Here is a tiny trained network, its code and every weight. The questions are about switching its units off for an input and a target symbol, where a switched-off unit gives its printed mean instead of its output.

import numpy as np


def w(rows, s, z=0):
    codes = np.array(rows[::2]) - 128.0
    scale = np.full(codes.shape[1], s)
    scale[-1] = z or s
    return codes * scale


def norm(h):
    return h / np.sqrt((h * h).mean(-1, keepdims=True) + 1e-5)


def f(y):
    return y / 2 * (1 + np.tanh(0.7978845608 * (y + 0.044715 * y**3)))


def softmax(a):
    e = np.exp(a - a.max(-1, keepdims=True))
    return e / e.sum(-1, keepdims=True)


def log_softmax(a):
    a = a - a.max(-1, keepdims=True)
    return a - np.log(np.exp(a).sum(-1, keepdims=True))


def net(x, mask):
    ids = ['αγδζηθλξπστ'.index(c) for c in x.split()]
    T = len(ids)
    res = E[ids] + P[:T]
    r = norm(res)
    for j in range(3):
        rows = slice(2 * j, 2 * j + 2)
        q, k, v = (r @ M[0][rows].T for M in (Q, K, V))
        z = softmax(np.where(np.tri(T) > 0, q @ k.T / 2**0.5, -1e9)) @ v
        o = O[0][rows]
        res = res + np.where(mask[j], z, o[:, -1]) @ o[:, :-1]
    y = f(norm(res) @ A[0][:, :-1].T + A[0][:, -1])
    res = res + np.where(mask[3:11], y, B[0][:, -1]) @ B[0][:, :-1]
    return log_softmax(norm(res)[-1] @ U[:, :-1].T + U[:, -1])


Q, K, V, O, A, B = {}, {}, {}, {}, {}, {}
E = w([
[61,198,45,89],'α',
[179,81,110,156],'γ',
[178,78,114,99],'δ',
[158,2,98,231],'ζ',
[193,101,79,29],'η',
[56,156,66,52],'θ',
[93,94,109,138],'λ',
[136,76,102,47],'ξ',
[94,17,160,76],'π',
[182,24,142,103],'σ',
[95,120,94,175],'τ',
],0.016)
P = w([
[125,151,170,168],'0',
[116,52,34,154],'1',
[163,102,64,155],'2',
[192,123,66,165],'3',
[125,145,241,164],'4',
[92,96,227,125],'5',
[69,100,210,92],'6',
[125,82,38,144],'7',
[132,140,172,134],'8',
[136,181,250,146],'9',
[86,119,227,117],'10',
[101,123,185,117],'11',
[195,110,40,30],'12',
],0.012)
Q[0] = w([
[204,122,74,91],'H0',
[90,49,134,195],'H0',
[103,129,144,103],'H1',
[127,83,27,133],'H1',
[132,151,113,144],'H2',
[131,71,2,143],'H2',
],0.018)
K[0] = w([
[152,168,77,148],'H0',
[83,8,86,196],'H0',
[144,131,93,156],'H1',
[155,205,209,122],'H1',
[105,128,126,136],'H2',
[147,205,234,126],'H2',
],0.018)
V[0] = w([
[92,85,100,88],'H0',
[91,76,147,138],'H0',
[56,77,73,16],'H1',
[99,110,153,125],'H1',
[89,1,172,104],'H2',
[237,147,140,81],'H2',
],0.02)
O[0] = w([
[119,182,139,129,214],'H0',
[146,148,73,119,164],'H0',
[71,94,5,75,253],'H1',
[143,100,89,106,136],'H1',
[156,208,57,113,237],'H2',
[47,172,102,181,103],'H2',
],0.015,0.011)
A[0] = w([
[83,57,177,127,198],'N0',
[103,149,152,199,117],'N1',
[98,143,39,86,254],'N2',
[156,93,72,154,137],'N3',
[195,157,134,98,202],'N4',
[186,65,62,250,94],'N5',
[147,122,182,161,126],'N6',
[92,90,185,109,187],'N7',
],0.022,0.0028)
B[0] = w([
[114,146,4,136,132],'N0',
[160,115,89,155,132],'N1',
[137,128,232,143,253],'N2',
[86,138,102,80,155],'N3',
[115,107,175,137,151],'N4',
[40,181,240,149,136],'N5',
[109,90,98,140,134],'N6',
[142,102,43,143,130],'N7',
],0.029,0.028)
U = w([
[162,120,122,142,90],'α',
[104,178,95,101,109],'γ',
[205,45,124,157,147],'δ',
[18,94,147,213,86],'ζ',
[253,106,127,106,115],'η',
[176,170,135,147,90],'θ',
[229,195,100,60,129],'λ',
[183,90,127,210,149],'ξ',
[130,78,77,132,254],'π',
[90,24,137,78,98],'σ',
[160,164,97,176,165],'τ',
],0.011,0.0057)

Each question gives the input, a string of symbols that net reads in full, and the target symbol t.
The units are the heads (2 rows each of Q, K, V and O) and the neurons (one row each of A and B). Each row of codes is followed by its name. A weight is (code - 128) times the scale printed after its matrix; where a second scale follows, it is the last column's (O, A, B and U).
mask holds one flag per unit, heads first, then neurons. A switched-off unit (its flag False) gives its mean, the last column of its rows in O or B, instead of its output. The means were averaged over made-up inputs and are rounded, as every weight is.
A unit's drop is (log p(t) with every unit on - log p(t) with that unit switched off) / (log p(t) with every unit on - log p(t) with every unit switched off).
The circuit of an input: a set's keep is (log p(t) with only the set's units on - log p(t) with every unit switched off) / (log p(t) with every unit on - log p(t) with every unit switched off). Starting from all 11 units, units are removed one at a time, each time the one whose removal leaves the highest keep (on an exact tie, the one counted first), for as long as the keep stays at least 0.8.
units of the circuit, in order: the units of the circuit, biggest drop first
most important unit: the unit with the biggest drop
top k neurons: the k neurons with the biggest drops, biggest first
drop of u: that unit's drop, to one decimal
input θ α γ, target σ: units of the circuit, in order	H1
input ξ α η, target γ: units of the circuit, in order	H2, H1
input α δ θ η, target π: top 2 neurons	N0, N2
input α θ θ τ γ, target σ: units of the circuit, in order	H2, H1
input τ θ θ η λ ζ ζ η, target η: units of the circuit, in order	H2, N2, H1, N4
input α α γ, target π: units of the circuit, in order	H2, N2, N0
input α π δ, target π: top 2 neurons	N0, N2
input ξ ξ τ, target γ: units of the circuit, in order	H2, H1
input τ α τ, target δ: top 4 neurons	N2, N6, N7, N0
input ξ ξ σ, target γ: units of the circuit, in order	H2, H1
input γ λ η ξ, target ξ: top 2 neurons	N2, N6
input γ α σ θ α π λ α α η η σ θ, target ζ: drop of N0	0.1
input λ π λ, target η: drop of N6	0.0
input η σ ξ η, target ζ: most important unit	H2
input π θ τ π, target λ: drop of N4	-0.1
